Here is a tiny trained network, its code and every weight. The questions are about switching its units off for an input and a target symbol, where a switched-off unit gives its printed mean instead of its output.

import numpy as np


def w(rows, s, z=0):
    codes = np.array(rows[::2]) - 128.0
    scale = np.full(codes.shape[1], s)
    scale[-1] = z or s
    return codes * scale


def norm(h):
    return h / np.sqrt((h * h).mean(-1, keepdims=True) + 1e-5)


def f(y):
    return y / 2 * (1 + np.tanh(0.7978845608 * (y + 0.044715 * y**3)))


def softmax(a):
    e = np.exp(a - a.max(-1, keepdims=True))
    return e / e.sum(-1, keepdims=True)


def log_softmax(a):
    a = a - a.max(-1, keepdims=True)
    return a - np.log(np.exp(a).sum(-1, keepdims=True))


def net(x, mask):
    ids = ['ΘΛΣΨΩαβγδεζημπφ'.index(c) for c in x.split()]
    T = len(ids)
    res = E[ids] + P[:T]
    r = norm(res)
    for j in range(3):
        rows = slice(3 * j, 3 * j + 3)
        q, k, v = (r @ M[0][rows].T for M in (Q, K, V))
        z = softmax(np.where(np.tri(T) > 0, q @ k.T / 3**0.5, -1e9)) @ v
        o = O[0][rows]
        res = res + np.where(mask[j], z, o[:, -1]) @ o[:, :-1]
    y = f(norm(res) @ A[0][:, :-1].T + A[0][:, -1])
    res = res + np.where(mask[3:11], y, B[0][:, -1]) @ B[0][:, :-1]
    return log_softmax(norm(res)[-1] @ U[:, :-1].T + U[:, -1])


Q, K, V, O, A, B = {}, {}, {}, {}, {}, {}
E = w([
[252,136,75,30],'Θ',
[154,110,16,149],'Λ',
[216,133,73,44],'Σ',
[160,123,18,159],'Ψ',
[204,37,155,216],'Ω',
[159,113,15,155],'α',
[170,126,210,68],'β',
[156,71,24,147],'γ',
[158,198,63,182],'δ',
[151,207,187,159],'ε',
[152,223,136,173],'ζ',
[100,220,99,79],'η',
[103,172,232,103],'μ',
[113,236,135,122],'π',
[111,99,252,129],'φ',
],0.011)
P = w([
[254,172,148,41],'0',
[233,167,147,55],'1',
[216,162,145,69],'2',
[201,156,142,84],'3',
[187,152,139,95],'4',
[175,151,141,106],'5',
[166,150,138,118],'6',
[156,148,138,130],'7',
[147,146,133,142],'8',
[140,148,133,154],'9',
[127,150,128,170],'10',
[119,150,132,180],'11',
[108,145,132,200],'12',
],0.0092)
Q[0] = w([
[144,163,176,144],'head 1',
[211,241,95,178],'head 1',
[58,159,77,61],'head 1',
[6,85,105,18],'head 2',
[13,104,108,79],'head 2',
[184,73,136,166],'head 2',
[169,157,76,206],'head 3',
[241,87,99,207],'head 3',
[53,141,84,43],'head 3',
],0.026)
K[0] = w([
[137,107,160,152],'head 1',
[43,151,167,216],'head 1',
[65,113,112,46],'head 1',
[255,114,125,93],'head 2',
[196,140,142,92],'head 2',
[120,135,143,197],'head 2',
[146,116,109,210],'head 3',
[166,52,169,207],'head 3',
[91,145,50,55],'head 3',
],0.027)
V[0] = w([
[249,52,179,195],'head 1',
[136,118,169,92],'head 1',
[109,88,71,104],'head 1',
[186,4,163,196],'head 2',
[226,183,166,214],'head 2',
[156,97,31,114],'head 2',
[140,170,95,159],'head 3',
[113,69,127,103],'head 3',
[239,94,189,207],'head 3',
],0.019)
O[0] = w([
[61,113,248,133,160],'head 1',
[151,119,111,190,139],'head 1',
[149,198,107,128,45],'head 1',
[107,38,117,236,31],'head 2',
[5,61,90,69,253],'head 2',
[178,102,23,135,101],'head 2',
[147,108,154,75,156],'head 3',
[75,141,136,137,87],'head 3',
[167,57,2,140,229],'head 3',
],0.017,0.018)
A[0] = w([
[19,175,97,67,154],'neuron 1',
[114,112,219,49,200],'neuron 2',
[195,142,188,54,126],'neuron 3',
[251,179,113,107,160],'neuron 4',
[202,58,146,76,104],'neuron 5',
[80,124,50,231,252],'neuron 6',
[101,87,162,227,154],'neuron 7',
[48,185,203,173,141],'neuron 8',
],0.018,0.0041)
B[0] = w([
[144,211,157,143,250],'neuron 1',
[178,122,149,207,231],'neuron 2',
[97,182,155,58,176],'neuron 3',
[220,57,254,157,158],'neuron 4',
[104,108,101,200,179],'neuron 5',
[174,244,182,152,165],'neuron 6',
[122,190,8,74,152],'neuron 7',
[64,212,133,190,144],'neuron 8',
],0.022,0.015)
U = w([
[73,17,184,142,173],'Θ',
[146,156,200,254,160],'Λ',
[139,217,133,70,200],'Σ',
[215,56,173,156,139],'Ψ',
[36,245,104,202,97],'Ω',
[176,126,99,160,68],'α',
[180,105,84,161,125],'β',
[147,101,96,129,128],'γ',
[106,132,152,168,96],'δ',
[54,158,60,52,2],'ε',
[151,71,134,134,68],'ζ',
[218,133,171,115,183],'η',
[36,73,151,36,50],'μ',
[148,130,107,216,185],'π',
[194,192,69,214,91],'φ',
],0.015,0.0071)

Each question gives the input, a string of symbols that net reads in full, and the target symbol t.
The units are the heads (3 rows each of Q, K, V and O) and the neurons (one row each of A and B). Each row of codes is followed by its name. A weight is (code - 128) times the scale printed after its matrix; where a second scale follows, it is the last column's (O, A, B and U).
mask holds one flag per unit, heads first, then neurons. A switched-off unit (its flag False) gives its mean, the last column of its rows in O or B, instead of its output. The means were averaged over made-up inputs and are rounded, as every weight is.
A unit's drop is (log p(t) with every unit on - log p(t) with that unit switched off) / (log p(t) with every unit on - log p(t) with every unit switched off).
The circuit of an input: a set's keep is (log p(t) with only the set's units on - log p(t) with every unit switched off) / (log p(t) with every unit on - log p(t) with every unit switched off). Starting from all 11 units, units are removed one at a time, each time the one whose removal leaves the highest keep (on an exact tie, the one counted first), for as long as the keep stays at least 0.8.
circuit, biggest first: the units of the circuit, biggest drop first
unit that matters most: the unit with the biggest drop
which heads matter: for each layer, one digit per head in row order, 1 if its drop is at least 0.15 and else 0, layers parted by /
input μ ζ ε, target Λ: unit that matters most -> neuron 2
input π Σ φ ε ε φ α δ, target Ω: circuit, biggest first -> neuron 6; head 2
input π γ ε β, target Θ: which heads matter -> 100
input Ψ Σ φ μ, target Ω: circuit, biggest first -> neuron 8; head 2; neuron 7; head 1
input π Λ η α, target η: which heads matter -> 010
input ε η ε, target η: which heads matter -> 010
input ε Θ Θ π γ δ ε Σ, target Θ: circuit, biggest first -> head 1; neuron 7
input π ε β φ φ Ω Σ β β, target Ω: which heads matter -> 001
input δ μ Ψ, target Λ: circuit, biggest first -> head 2; neuron 2
input δ δ Ω Ψ γ Ψ ε, target μ: which heads matter -> 011
input Σ δ β Λ Ω Ψ ζ, target ε: circuit, biggest first -> head 3; head 2
input Ψ δ β φ μ, target Ω: which heads matter -> 111
input ε α π Λ η ζ, target η: which heads matter -> 010
input β φ Ω, target Θ: which heads matter -> 101
input Σ Σ δ η ε φ α Σ, target Ω: circuit, biggest first -> head 2; neuron 7; head 1
input β α Σ δ δ γ Σ, target ε: circuit, biggest first -> head 2; neuron 2; head 3
input γ δ μ φ φ Ψ π δ φ Σ α ε, target Θ: unit that matters most -> head 1
input Σ ε γ γ φ φ η Θ γ ζ Λ, target μ: circuit, biggest first -> head 3; neuron 6
input Ψ α Σ Σ ε β Θ Λ β η, target η: circuit, biggest first -> head 1; neuron 4; head 3; head 2
input ε ε δ Ψ, target Θ: circuit, biggest first -> head 1; neuron 7
input Σ Λ μ Σ, target Λ: which heads matter -> 000
